Here is a tiny trained network, its code and every weight. The questions are about switching its units off for an input and a target symbol, where a switched-off unit gives its printed mean instead of its output.

import numpy as np


def w(rows, s, z=0):
    codes = np.array(rows[::2]) - 128.0
    scale = np.full(codes.shape[1], s)
    scale[-1] = z or s
    return codes * scale


def f(y):
    return np.maximum(y, 0)


def softmax(a):
    e = np.exp(a - a.max(-1, keepdims=True))
    return e / e.sum(-1, keepdims=True)


def log_softmax(a):
    a = a - a.max(-1, keepdims=True)
    return a - np.log(np.exp(a).sum(-1, keepdims=True))


def net(x, mask):
    ids = ['βγδεηλπστω'.index(c) for c in x.split()]
    T = len(ids)
    res = E[ids] + P[:T]
    u = 0
    for l in range(2):
        r = res
        for j in range(3):
            rows = slice(4 * j, 4 * j + 4)
            q, k, v = (r @ M[l][rows].T for M in (Q, K, V))
            z = softmax(np.where(np.tri(T) > 0, q @ k.T / 4**0.5, -1e9)) @ v
            o = O[l][rows]
            res = res + np.where(mask[u + j], z, o[:, -1]) @ o[:, :-1]
        u += 3
        y = f(res @ A[l][:, :-1].T + A[l][:, -1])
        res = res + np.where(mask[u : u + 8], y, B[l][:, -1]) @ B[l][:, :-1]
        u += 8
    return log_softmax(res[-1] @ U[:, :-1].T + U[:, -1])


Q, K, V, O, A, B = {}, {}, {}, {}, {}, {}
E = w([
[140,148,166],'β',
[104,169,133],'γ',
[249,173,86],'δ',
[105,229,139],'ε',
[68,161,130],'η',
[69,177,95],'λ',
[102,151,164],'π',
[95,44,104],'σ',
[124,182,86],'τ',
[161,163,133],'ω',
],0.019)
P = w([
[89,9,161],'0',
[212,197,43],'1',
[187,201,65],'2',
[217,176,80],'3',
[189,178,79],'4',
[165,177,81],'5',
[157,164,97],'6',
[143,175,102],'7',
[136,167,129],'8',
[113,200,119],'9',
[92,182,174],'10',
[110,255,160],'11',
],0.0086)
Q[0] = w([
[91,190,137],'0.h1',
[110,1,104],'0.h1',
[102,13,105],'0.h1',
[67,116,17],'0.h1',
[86,15,104],'0.h2',
[66,162,117],'0.h2',
[177,84,103],'0.h2',
[86,143,119],'0.h2',
[187,88,230],'0.h3',
[214,165,106],'0.h3',
[141,109,229],'0.h3',
[162,155,178],'0.h3',
],0.0094)
K[0] = w([
[8,120,135],'0.h1',
[254,197,153],'0.h1',
[106,196,160],'0.h1',
[247,151,63],'0.h1',
[114,195,241],'0.h2',
[107,26,84],'0.h2',
[153,169,190],'0.h2',
[135,49,120],'0.h2',
[197,145,115],'0.h3',
[122,9,153],'0.h3',
[156,182,30],'0.h3',
[186,115,212],'0.h3',
],0.01)
V[0] = w([
[156,178,118],'0.h1',
[134,210,127],'0.h1',
[192,118,132],'0.h1',
[107,71,9],'0.h1',
[102,101,228],'0.h2',
[137,150,156],'0.h2',
[120,149,100],'0.h2',
[125,224,112],'0.h2',
[126,182,132],'0.h3',
[157,98,142],'0.h3',
[199,177,94],'0.h3',
[93,110,99],'0.h3',
],0.015)
O[0] = w([
[144,189,104,103],'0.h1',
[163,130,89,107],'0.h1',
[203,48,174,82],'0.h1',
[141,119,254,224],'0.h1',
[137,92,51,1],'0.h2',
[117,201,86,114],'0.h2',
[64,157,138,163],'0.h2',
[75,135,68,187],'0.h2',
[153,156,49,149],'0.h3',
[78,165,90,99],'0.h3',
[152,180,156,136],'0.h3',
[149,143,163,145],'0.h3',
],0.0084,0.0083)
A[0] = w([
[149,86,154,103],'0.n1',
[109,199,158,125],'0.n2',
[162,106,255,142],'0.n3',
[69,109,26,2],'0.n4',
[170,52,208,134],'0.n5',
[64,187,93,134],'0.n6',
[56,87,19,237],'0.n7',
[128,132,173,57],'0.n8',
],0.0094,0.0041)
B[0] = w([
[166,116,90,146],'0.n1',
[155,150,90,232],'0.n2',
[129,195,132,251],'0.n3',
[157,61,114,152],'0.n4',
[163,141,52,194],'0.n5',
[254,150,115,209],'0.n6',
[135,151,186,172],'0.n7',
[155,132,70,165],'0.n8',
],0.0071,0.014)
Q[1] = w([
[82,201,72],'1.h1',
[65,106,165],'1.h1',
[57,116,143],'1.h1',
[136,52,83],'1.h1',
[76,67,136],'1.h2',
[114,65,140],'1.h2',
[81,108,188],'1.h2',
[153,145,23],'1.h2',
[156,90,175],'1.h3',
[77,112,96],'1.h3',
[176,158,248],'1.h3',
[126,157,85],'1.h3',
],0.013)
K[1] = w([
[184,73,83],'1.h1',
[106,144,123],'1.h1',
[16,251,23],'1.h1',
[220,199,93],'1.h1',
[106,175,173],'1.h2',
[130,75,81],'1.h2',
[181,171,118],'1.h2',
[69,128,180],'1.h2',
[205,174,61],'1.h3',
[29,215,45],'1.h3',
[133,247,198],'1.h3',
[2,45,210],'1.h3',
],0.0093)
V[1] = w([
[218,147,216],'1.h1',
[69,127,214],'1.h1',
[110,50,161],'1.h1',
[87,92,113],'1.h1',
[53,103,104],'1.h2',
[173,176,163],'1.h2',
[164,26,121],'1.h2',
[113,191,181],'1.h2',
[89,51,193],'1.h3',
[104,186,113],'1.h3',
[6,129,175],'1.h3',
[76,128,167],'1.h3',
],0.012)
O[1] = w([
[230,133,114,184],'1.h1',
[146,166,227,81],'1.h1',
[81,86,168,124],'1.h1',
[53,105,187,105],'1.h1',
[118,114,170,35],'1.h2',
[189,130,35,210],'1.h2',
[5,166,141,77],'1.h2',
[185,181,136,163],'1.h2',
[130,181,209,6],'1.h3',
[139,3,104,194],'1.h3',
[109,84,207,52],'1.h3',
[164,126,169,107],'1.h3',
],0.0061,0.011)
A[1] = w([
[95,167,246,118],'1.n1',
[133,23,179,196],'1.n2',
[65,107,190,21],'1.n3',
[112,219,145,247],'1.n4',
[120,139,55,1],'1.n5',
[62,185,127,184],'1.n6',
[111,195,94,199],'1.n7',
[191,99,104,112],'1.n8',
],0.012,0.0095)
B[1] = w([
[174,165,149,202],'1.n1',
[207,57,97,137],'1.n2',
[108,226,40,146],'1.n3',
[126,42,94,232],'1.n4',
[109,199,254,224],'1.n5',
[87,62,166,162],'1.n6',
[95,30,147,250],'1.n7',
[18,112,178,244],'1.n8',
],0.006,0.023)
U = w([
[161,52,81,255],'β',
[254,58,109,181],'γ',
[208,254,128,68],'δ',
[165,132,122,108],'ε',
[63,169,175,102],'η',
[74,228,88,111],'λ',
[245,154,203,57],'π',
[158,77,209,144],'σ',
[74,44,129,18],'τ',
[142,218,204,125],'ω',
],0.0083,0.0075)

Each question gives the input, a string of symbols that net reads in full, and the target symbol t.
The units are the heads (4 rows each of Q, K, V and O) and the neurons (one row each of A and B). Each row of codes is followed by its name. A weight is (code - 128) times the scale printed after its matrix; where a second scale follows, it is the last column's (O, A, B and U).
mask holds one flag per unit, layer by layer, with each layer's heads first. A switched-off unit (its flag False) gives its mean, the last column of its rows in O or B, instead of its output. The means were averaged over made-up inputs and are rounded, as every weight is.
A unit's drop is (log p(t) with every unit on - log p(t) with that unit switched off) / (log p(t) with every unit on - log p(t) with every unit switched off).
The circuit of an input: a set's keep is (log p(t) with only the set's units on - log p(t) with every unit switched off) / (log p(t) with every unit on - log p(t) with every unit switched off). Starting from the 12 units with the biggest drops (on a tie, the unit counted first), units are removed one at a time, each time the one whose removal leaves the highest keep (on an exact tie, the one counted first), for as long as the keep stays at least 0.8.
circuit, biggest first: the units of the circuit, biggest drop first
unit that matters most: the unit with the biggest drop
top k neurons: the k neurons with the biggest drops, biggest first
top k neurons in layer l: the k neurons of layer l with the biggest drops, biggest first
which heads matter: for each layer, one digit per head in row order, 1 if its drop is at least 0.15 and else 0, layers parted by /
input η γ ε ε ε ε, target ω: top 3 neurons	(1.n1, 0.n6, 1.n3)
input δ γ γ λ ε, target δ: circuit, biggest first	(1.h1, 0.h1, 1.h3)
input δ λ γ δ ω λ λ ω β, target δ: circuit, biggest first	(1.n5, 0.h1, 1.h3)
input ω ω π π γ ε σ σ ω ε ω β, target β: circuit, biggest first	(1.n5)
input δ ω ω λ, target δ: circuit, biggest first	(1.n5, 0.h1, 1.h3)
input ω ω γ λ ε, target β: which heads matter	110 / 000
input δ ε τ ω, target δ: circuit, biggest first	(0.h1, 1.h3)
input π ω β β σ δ, target β: which heads matter	000 / 001
input λ δ λ π ω λ, target π: top 2 neurons in layer 1	(1.n8, 1.n1)
input ε γ ε, target λ: circuit, biggest first	(0.h1, 0.h2)
input γ τ π δ, target σ: which heads matter	111 / 111
input λ δ ω, target π: top 2 neurons	(0.n7, 0.n2)
input ω ε ω λ ω γ ω ω δ τ, target β: circuit, biggest first	(0.h1, 1.n7, 1.h3)
input τ τ δ λ β γ δ γ, target γ: unit that matters most	1.n5
input δ β ω γ δ τ δ δ δ γ, target δ: circuit, biggest first	(1.h1, 0.h1, 1.h3)
input η ε β, target ω: top 2 neurons	(1.n1, 1.n3)
input ω ε γ ω, target β: top 2 neurons	(1.n8, 0.n6)
input γ η β δ ε ε ω, target σ: top 4 neurons in layer 0	(0.n6, 0.n3, 0.n5, 0.n2)
input σ σ η τ ε π ω δ γ ε τ γ, target γ: top 3 neurons in layer 0	(0.n3, 0.n5, 0.n6)
input ε ω π τ ε π, target λ: top 3 neurons in layer 1	(1.n5, 1.n8, 1.n4)
input β η π τ λ δ ε, target τ: unit that matters most	0.h2
input ε ω η δ ε ω η τ π, target λ: top 2 neurons	(1.n5, 1.n8)
input ε γ τ τ σ ε, target γ: which heads matter	000 / 000
input τ δ τ ε π ε δ ε ε ω β, target γ: top 3 neurons	(1.n5, 1.n4, 0.n2)
